Here is a tiny trained network, its code and every weight. The questions are about switching its units off for an input and a class, where a switched-off unit gives its printed mean instead of its output.

import numpy as np


def w(rows, s, z=0):
    codes = np.array(rows[::2]) - 128.0
    scale = np.full(codes.shape[1], s)
    scale[-1] = z or s
    return codes * scale


def norm(h):
    return h / np.sqrt((h * h).mean(-1, keepdims=True) + 1e-5)


def f(y):
    return np.maximum(y, 0)


def log_softmax(a):
    a = a - a.max(-1, keepdims=True)
    return a - np.log(np.exp(a).sum(-1, keepdims=True))


def net(x, mask):
    res = np.array(x, float).reshape(1, 5) / 4 @ E
    u = 0
    for l in range(2):
        y = f(norm(res) @ A[l][:, :-1].T + A[l][:, -1])
        res = res + np.where(mask[u : u + 9], y, B[l][:, -1]) @ B[l][:, :-1]
        u += 9
    return log_softmax(norm(res)[-1] @ U[:, :-1].T + U[:, -1])


A, B = {}, {}
E = w([
[213,125,147,148,42],'x0',
[129,128,129,128,128],'x1',
[215,102,59,158,225],'x2',
[103,83,29,102,66],'x3',
[143,254,78,29,124],'x4',
],0.0038)
A[0] = w([
[130,159,30,117,75,62],'L0N0',
[242,140,62,90,176,155],'L0N1',
[140,177,226,152,160,49],'L0N2',
[213,113,194,116,2,32],'L0N3',
[94,114,226,76,41,4],'L0N4',
[171,199,223,92,176,10],'L0N5',
[85,112,133,96,198,162],'L0N6',
[51,245,138,163,41,91],'L0N7',
[144,28,157,137,125,146],'L0N8',
],0.0069,0.0027)
B[0] = w([
[74,170,63,184,144,199],'L0N0',
[157,107,194,66,105,253],'L0N1',
[25,136,119,178,162,184],'L0N2',
[209,191,1,199,254,212],'L0N3',
[192,91,178,64,156,199],'L0N4',
[44,203,175,250,120,189],'L0N5',
[132,116,135,102,119,211],'L0N6',
[187,57,163,78,113,225],'L0N7',
[110,210,161,128,40,206],'L0N8',
],0.0058,0.0042)
A[1] = w([
[117,64,38,96,60,173],'L1N0',
[152,23,112,99,204,149],'L1N1',
[110,147,57,91,111,171],'L1N2',
[166,81,213,134,156,255],'L1N3',
[55,98,128,60,174,20],'L1N4',
[82,69,141,197,129,75],'L1N5',
[20,90,143,72,183,35],'L1N6',
[102,214,121,2,177,130],'L1N7',
[218,55,121,64,136,122],'L1N8',
],0.0085,0.0037)
B[1] = w([
[71,154,193,115,204,220],'L1N0',
[130,169,178,85,104,189],'L1N1',
[77,117,202,209,126,202],'L1N2',
[83,105,97,51,129,243],'L1N3',
[225,148,85,145,223,171],'L1N4',
[163,124,74,176,1,169],'L1N5',
[253,154,35,142,199,189],'L1N6',
[146,77,118,143,27,254],'L1N7',
[112,97,123,103,181,204],'L1N8',
],0.007,0.0059)
U = w([
[141,63,198,21,158,134],'0',
[38,164,172,218,180,127],'1',
[247,155,52,167,180,5],'2',
[134,118,131,157,31,171],'3',
],0.014,0.0025)

Each question gives the input, the list of numbers given to net, and the class t.
The units are the neurons (one row each of A and B). Each row of codes is followed by its name. A weight is (code - 128) times the scale printed after its matrix; where a second scale follows, it is the last column's (A, B and U).
mask holds one flag per neuron, layer by layer. A switched-off neuron (its flag False) gives its mean, the last column of its row in B, instead of its output. The means were averaged over made-up inputs and are rounded, as every weight is.
A unit's drop is (log p(t) with every unit on - log p(t) with that unit switched off) / (log p(t) with every unit on - log p(t) with every unit switched off).
The circuit of an input: a set's keep is (log p(t) with only the set's units on - log p(t) with every unit switched off) / (log p(t) with every unit on - log p(t) with every unit switched off). Starting from the 12 units with the biggest drops (on a tie, the unit counted first), units are removed one at a time, each time the one whose removal leaves the highest keep (on an exact tie, the one counted first), for as long as the keep stays at least 0.8.
circuit, biggest first: the units of the circuit, biggest drop first
k most important neurons: the k neurons with the biggest drops, biggest first
k most important neurons of layer l: the k neurons of layer l with the biggest drops, biggest first
input [-8,0,-2,6,-1], class 2: circuit, biggest first	L1N6
input [-5,3,-1,-2,-5], class 2: 3 most important neurons	L1N6, L0N5, L1N7
input [-7,-3,-6,8,7], class 1: 3 most important neurons	L1N0, L1N2, L0N0
input [-6,7,-5,-5,3], class 2: 2 most important neurons of layer 1	L1N6, L1N4
input [7,8,-6,-7,0], class 1: 2 most important neurons of layer 0	L0N5, L0N2
input [6,8,6,0,-5], class 0: circuit, biggest first	L1N6, L1N3
input [6,6,6,-1,-2], class 0: circuit, biggest first	L0N1, L1N3
input [8,-8,8,4,-5], class 0: 2 most important neurons of layer 0	L0N1, L0N5
input [-7,3,2,8,2], class 1: 4 most important neurons	L1N2, L1N0, L0N0, L0N4
input [-4,5,6,1,7], class 3: 3 most important neurons of layer 1	L1N7, L1N0, L1N3
input [8,-7,6,8,5], class 1: 2 most important neurons of layer 0	L0N0, L0N4
input [-5,0,7,2,-8], class 3: 4 most important neurons	L1N5, L0N8, L0N7, L0N4
input [-2,-3,1,5,7], class 3: 2 most important neurons of layer 0	L0N0, L0N1
input [-7,-3,-1,-1,8], class 3: circuit, biggest first	L1N7
input [2,-8,-2,-7,8], class 3: 3 most important neurons	L1N0, L1N7, L0N7
input [-5,-6,7,7,4], class 0: 3 most important neurons	L0N1, L0N5, L0N8
input [1,5,8,5,8], class 0: 4 most important neurons of layer 1	L1N8, L1N5, L1N0, L1N6
input [4,-2,-7,-8,2], class 1: 2 most important neurons of layer 0	L0N5, L0N2
input [2,5,-5,6,-2], class 1: 2 most important neurons of layer 0	L0N1, L0N3
input [7,2,-1,0,-1], class 2: circuit, biggest first	L0N3
input [8,5,-6,5,-5], class 2: 3 most important neurons	L0N3, L0N1, L0N8
input [-1,-5,-7,6,-1], class 0: 2 most important neurons	L0N4, L0N7
input [1,-7,-4,-6,-8], class 3: 2 most important neurons	L1N5, L1N0
input [-7,8,-7,2,8], class 3: 2 most important neurons	L1N7, L0N1
input [4,4,-7,-4,-3], class 0: 2 most important neurons	L0N4, L1N3
input [7,-4,7,-2,5], class 0: 2 most important neurons	L0N1, L1N6
